Below is a small trained network, with its code and all its weights. Each question gives an input and a class and asks what happens when units are switched off, that is, made to give their printed mean instead of their output.

import numpy as np


def w(rows, s, z=0):
    codes = np.array(rows[::2]) - 128.0
    scale = np.full(codes.shape[1], s)
    scale[-1] = z or s
    return codes * scale


def norm(h):
    return h / np.sqrt((h * h).mean(-1, keepdims=True) + 1e-5)


def f(y):
    return np.maximum(y, 0)


def log_softmax(a):
    a = a - a.max(-1, keepdims=True)
    return a - np.log(np.exp(a).sum(-1, keepdims=True))


def net(x, mask):
    res = np.array(x, float).reshape(1, 8) / 4 @ E
    u = 0
    for l in range(2):
        y = f(norm(res) @ A[l][:, :-1].T + A[l][:, -1])
        res = res + np.where(mask[u : u + 13], y, B[l][:, -1]) @ B[l][:, :-1]
        u += 13
    return log_softmax(norm(res)[-1] @ U[:, :-1].T + U[:, -1])


A, B = {}, {}
E = w([
[53,185,175,41,82],'x0',
[126,129,130,128,129],'x1',
[70,92,5,92,120],'x2',
[128,129,127,127,129],'x3',
[129,127,127,127,125],'x4',
[127,128,127,126,125],'x5',
[125,128,130,131,127],'x6',
[128,248,73,179,115],'x7',
],0.0019)
A[0] = w([
[150,99,136,100,159,82],'0.n0',
[120,214,109,90,109,130],'0.n1',
[132,191,99,135,147,35],'0.n2',
[177,207,81,168,184,72],'0.n3',
[139,210,87,130,163,2],'0.n4',
[70,70,41,154,158,35],'0.n5',
[131,110,135,102,151,82],'0.n6',
[42,110,78,112,86,68],'0.n7',
[98,80,63,165,135,94],'0.n8',
[156,91,146,106,178,103],'0.n9',
[126,158,199,128,98,145],'0.n10',
[53,194,164,25,4,60],'0.n11',
[178,80,160,108,171,126],'0.n12',
],0.003,0.0022)
B[0] = w([
[110,125,130,144,110,144],'0.n0',
[89,110,148,164,112,209],'0.n1',
[106,144,129,158,73,144],'0.n2',
[88,116,139,155,55,203],'0.n3',
[97,149,129,172,55,146],'0.n4',
[164,165,132,89,111,184],'0.n5',
[120,122,133,135,118,134],'0.n6',
[161,176,116,80,146,183],'0.n7',
[168,165,130,90,130,186],'0.n8',
[101,136,125,153,93,167],'0.n9',
[135,164,98,85,155,212],'0.n10',
[68,129,142,147,254,253],'0.n11',
[92,146,120,159,80,201],'0.n12',
],0.0041,0.0018)
A[1] = w([
[106,27,142,69,122,130],'1.n0',
[236,135,225,178,123,119],'1.n1',
[50,147,29,20,96,146],'1.n2',
[220,54,72,195,105,113],'1.n3',
[79,168,16,77,102,136],'1.n4',
[204,149,63,240,60,129],'1.n5',
[157,14,200,108,112,85],'1.n6',
[175,220,219,169,109,117],'1.n7',
[250,60,75,196,154,60],'1.n8',
[120,195,254,103,125,107],'1.n9',
[105,43,172,89,98,4],'1.n10',
[93,232,90,151,125,168],'1.n11',
[61,33,175,13,137,144],'1.n12',
],0.003,0.0021)
B[1] = w([
[133,199,110,201,72,203],'1.n0',
[169,108,7,44,121,223],'1.n1',
[253,94,163,125,150,253],'1.n2',
[38,180,200,61,183,220],'1.n3',
[227,77,158,122,119,227],'1.n4',
[33,141,203,77,159,253],'1.n5',
[95,236,68,206,40,189],'1.n6',
[182,45,31,82,112,230],'1.n7',
[39,177,203,51,202,203],'1.n8',
[191,28,15,95,155,222],'1.n9',
[115,154,105,185,56,149],'1.n10',
[132,21,187,172,71,251],'1.n11',
[130,190,116,241,98,252],'1.n12',
],0.0031,0.0022)
U = w([
[45,142,178,91,231,221],'0',
[255,88,74,64,126,144],'1',
[99,149,125,232,22,2],'2',
],0.0096,0.00093)

Each question gives the input, the list of numbers given to net, and the class t.
The units are the neurons (one row each of A and B). Each row of codes is followed by its name. A weight is (code - 128) times the scale printed after its matrix; where a second scale follows, it is the last column's (A, B and U).
mask holds one flag per neuron, layer by layer. A switched-off neuron (its flag False) gives its mean, the last column of its row in B, instead of its output. The means were averaged over made-up inputs and are rounded, as every weight is.
A unit's drop is (log p(t) with every unit on - log p(t) with that unit switched off) / (log p(t) with every unit on - log p(t) with every unit switched off).
The circuit of an input: a set's keep is (log p(t) with only the set's units on - log p(t) with every unit switched off) / (log p(t) with every unit on - log p(t) with every unit switched off). Starting from the 12 units with the biggest drops (on a tie, the unit counted first), units are removed one at a time, each time the one whose removal leaves the highest keep (on an exact tie, the one counted first), for as long as the keep stays at least 0.8.
units of the circuit, in order: the units of the circuit, biggest drop first
top k neurons: the k neurons with the biggest drops, biggest first
top k neurons in layer l: the k neurons of layer l with the biggest drops, biggest first
drop of u: that unit's drop, to one decimal
input [3,8,-4,1,-3,4,4,-4], class 1: units of the circuit, in order -> 1.n9
input [2,-1,5,6,3,8,7,5], class 1: top 2 neurons in layer 1 -> 1.n2, 1.n4
input [0,2,6,3,-2,-2,-3,-8], class 2: units of the circuit, in order -> 1.n12, 1.n0
input [-8,6,1,8,0,8,4,-8], class 0: units of the circuit, in order -> 1.n8, 1.n3
input [7,6,3,5,5,-7,-3,-8], class 2: units of the circuit, in order -> 1.n12, 1.n0
input [-7,-8,-5,-1,-1,-8,0,-7], class 0: top 2 neurons -> 1.n8, 1.n3
input [-7,-4,0,2,2,4,8,-7], class 0: top 3 neurons in layer 1 -> 1.n8, 1.n3, 1.n11
input [5,-7,7,2,8,2,-2,3], class 1: top 2 neurons -> 1.n2, 1.n4
input [2,-7,5,-5,-2,-1,-5,-7], class 2: top 2 neurons -> 1.n12, 1.n0
input [-5,6,-2,-4,6,-6,-7,-5], class 0: top 2 neurons in layer 0 -> 0.n3, 0.n1
input [-8,-8,-7,-6,-5,-1,4,-3], class 0: top 2 neurons -> 1.n8, 1.n3
input [7,-3,-8,0,4,-4,-2,8], class 1: top 3 neurons in layer 0 -> 0.n12, 0.n10, 0.n9
input [-5,-3,-6,-5,5,5,-6,-8], class 2: top 2 neurons in layer 1 -> 1.n6, 1.n2
input [4,8,2,-1,-6,5,-4,-5], class 2: units of the circuit, in order -> 1.n12
input [5,-4,-8,-7,8,-8,8,-2], class 1: drop of 1.n9 -> 0.2
input [4,2,7,-8,-5,-6,5,1], class 1: drop of 1.n4 -> 0.1
input [5,-6,-7,6,-7,7,-4,-3], class 1: drop of 1.n9 -> 0.6
